Below are the code and all the weights of a small trained network. Each question names an input and a class and asks about switching units off, where a switched-off unit gives its printed mean instead of its output.

import numpy as np


def w(rows, s, z=0):
    codes = np.array(rows[::2]) - 128.0
    scale = np.full(codes.shape[1], s)
    scale[-1] = z or s
    return codes * scale


def norm(h):
    return h / np.sqrt((h * h).mean(-1, keepdims=True) + 1e-5)


def f(y):
    return np.maximum(y, 0)


def log_softmax(a):
    a = a - a.max(-1, keepdims=True)
    return a - np.log(np.exp(a).sum(-1, keepdims=True))


def net(x, mask):
    res = np.array(x, float).reshape(1, 7) / 4 @ E
    u = 0
    for l in range(2):
        y = f(norm(res) @ A[l][:, :-1].T + A[l][:, -1])
        res = res + np.where(mask[u : u + 12], y, B[l][:, -1]) @ B[l][:, :-1]
        u += 12
    return log_softmax(norm(res)[-1] @ U[:, :-1].T + U[:, -1])


A, B = {}, {}
E = w([
[128,127,127],'x0',
[89,154,37],'x1',
[253,27,31],'x2',
[69,23,175],'x3',
[126,129,130],'x4',
[126,123,129],'x5',
[130,129,125],'x6',
],0.0023)
A[0] = w([
[171,106,242,87],'L0N0',
[191,41,108,177],'L0N1',
[113,145,48,159],'L0N2',
[56,175,129,8],'L0N3',
[78,56,115,148],'L0N4',
[147,222,155,164],'L0N5',
[51,142,56,105],'L0N6',
[183,109,233,124],'L0N7',
[155,98,241,40],'L0N8',
[118,165,37,131],'L0N9',
[187,166,154,58],'L0N10',
[2,67,42,139],'L0N11',
],0.0055,0.0015)
B[0] = w([
[161,245,80,214],'L0N0',
[40,138,143,251],'L0N1',
[209,121,169,197],'L0N2',
[116,154,134,182],'L0N3',
[127,148,218,206],'L0N4',
[61,2,174,232],'L0N5',
[206,170,194,193],'L0N6',
[177,234,44,217],'L0N7',
[145,188,161,203],'L0N8',
[205,137,147,203],'L0N9',
[182,144,149,158],'L0N10',
[201,249,195,228],'L0N11',
],0.0042,0.0028)
A[1] = w([
[59,163,126,149],'L1N0',
[91,116,99,99],'L1N1',
[90,127,164,174],'L1N2',
[127,74,2,249],'L1N3',
[163,133,190,153],'L1N4',
[141,182,134,157],'L1N5',
[161,184,182,164],'L1N6',
[188,47,38,175],'L1N7',
[107,161,138,139],'L1N8',
[95,81,201,144],'L1N9',
[133,50,16,221],'L1N10',
[105,90,149,77],'L1N11',
],0.0062,0.002)
B[1] = w([
[63,68,84,168],'L1N0',
[78,145,115,128],'L1N1',
[120,48,74,171],'L1N2',
[32,216,144,155],'L1N3',
[183,73,25,208],'L1N4',
[213,42,102,205],'L1N5',
[129,59,78,254],'L1N6',
[2,66,188,172],'L1N7',
[127,59,68,170],'L1N8',
[202,20,129,169],'L1N9',
[6,77,171,155],'L1N10',
[149,151,146,134],'L1N11',
],0.0032,0.005)
U = w([
[158,89,139,173],'0',
[2,121,153,189],'1',
[201,203,128,7],'2',
],0.0085,0.0018)

Each question gives the input, the list of numbers given to net, and the class t.
The units are the neurons (one row each of A and B). Each row of codes is followed by its name. A weight is (code - 128) times the scale printed after its matrix; where a second scale follows, it is the last column's (A, B and U).
mask holds one flag per neuron, layer by layer. A switched-off neuron (its flag False) gives its mean, the last column of its row in B, instead of its output. The means were averaged over made-up inputs and are rounded, as every weight is.
A unit's drop is (log p(t) with every unit on - log p(t) with that unit switched off) / (log p(t) with every unit on - log p(t) with every unit switched off).
The circuit of an input: a set's keep is (log p(t) with only the set's units on - log p(t) with every unit switched off) / (log p(t) with every unit on - log p(t) with every unit switched off). Starting from the 12 units with the biggest drops (on a tie, the unit counted first), units are removed one at a time, each time the one whose removal leaves the highest keep (on an exact tie, the one counted first), for as long as the keep stays at least 0.8.
circuit, biggest first: the units of the circuit, biggest drop first
most important unit: the unit with the biggest drop
k most important neurons: the k neurons with the biggest drops, biggest first
top k neurons in layer l: the k neurons of layer l with the biggest drops, biggest first
drop of u: that unit's drop, to one decimal
input [2,5,6,-3,-4,-3,3], class 1: most important unit -> L1N7
input [5,4,-6,-7,4,-8,0], class 0: top 3 neurons in layer 0 -> (L0N1 L0N5 L0N9)
input [-1,-2,2,0,0,-8,-1], class 1: circuit, biggest first -> (L0N1 L0N11)
input [5,-6,-1,3,3,-2,-4], class 2: 2 most important neurons -> (L0N0 L0N7)
input [-6,7,-4,5,4,-7,0], class 2: top 2 neurons in layer 0 -> (L0N11 L0N5)
input [6,6,7,-5,-4,5,1], class 1: 2 most important neurons -> (L1N7 L1N10)
input [-5,-7,7,5,1,1,2], class 1: top 2 neurons in layer 0 -> (L0N11 L0N6)
input [-5,6,8,-6,-5,0,1], class 1: top 2 neurons in layer 1 -> (L1N7 L1N10)
input [-1,7,-3,6,7,6,2], class 2: 3 most important neurons -> (L0N11 L0N5 L0N6)
input [-5,-6,8,-4,-4,-7,-6], class 1: top 2 neurons in layer 0 -> (L0N11 L0N1)
input [-5,-1,-3,-4,-5,5,2], class 0: 2 most important neurons -> (L1N9 L0N1)
input [-8,6,3,2,3,7,-1], class 2: 2 most important neurons -> (L0N11 L0N5)
input [6,4,-1,2,-7,-5,7], class 2: drop of L0N11 -> 0.2
input [2,-4,5,-2,3,1,-3], class 1: most important unit -> L0N11
input [-4,3,-4,-8,-2,-8,7], class 0: drop of L0N0 -> 0.2
input [-6,-3,5,0,6,6,-5], class 1: drop of L0N11 -> 0.6
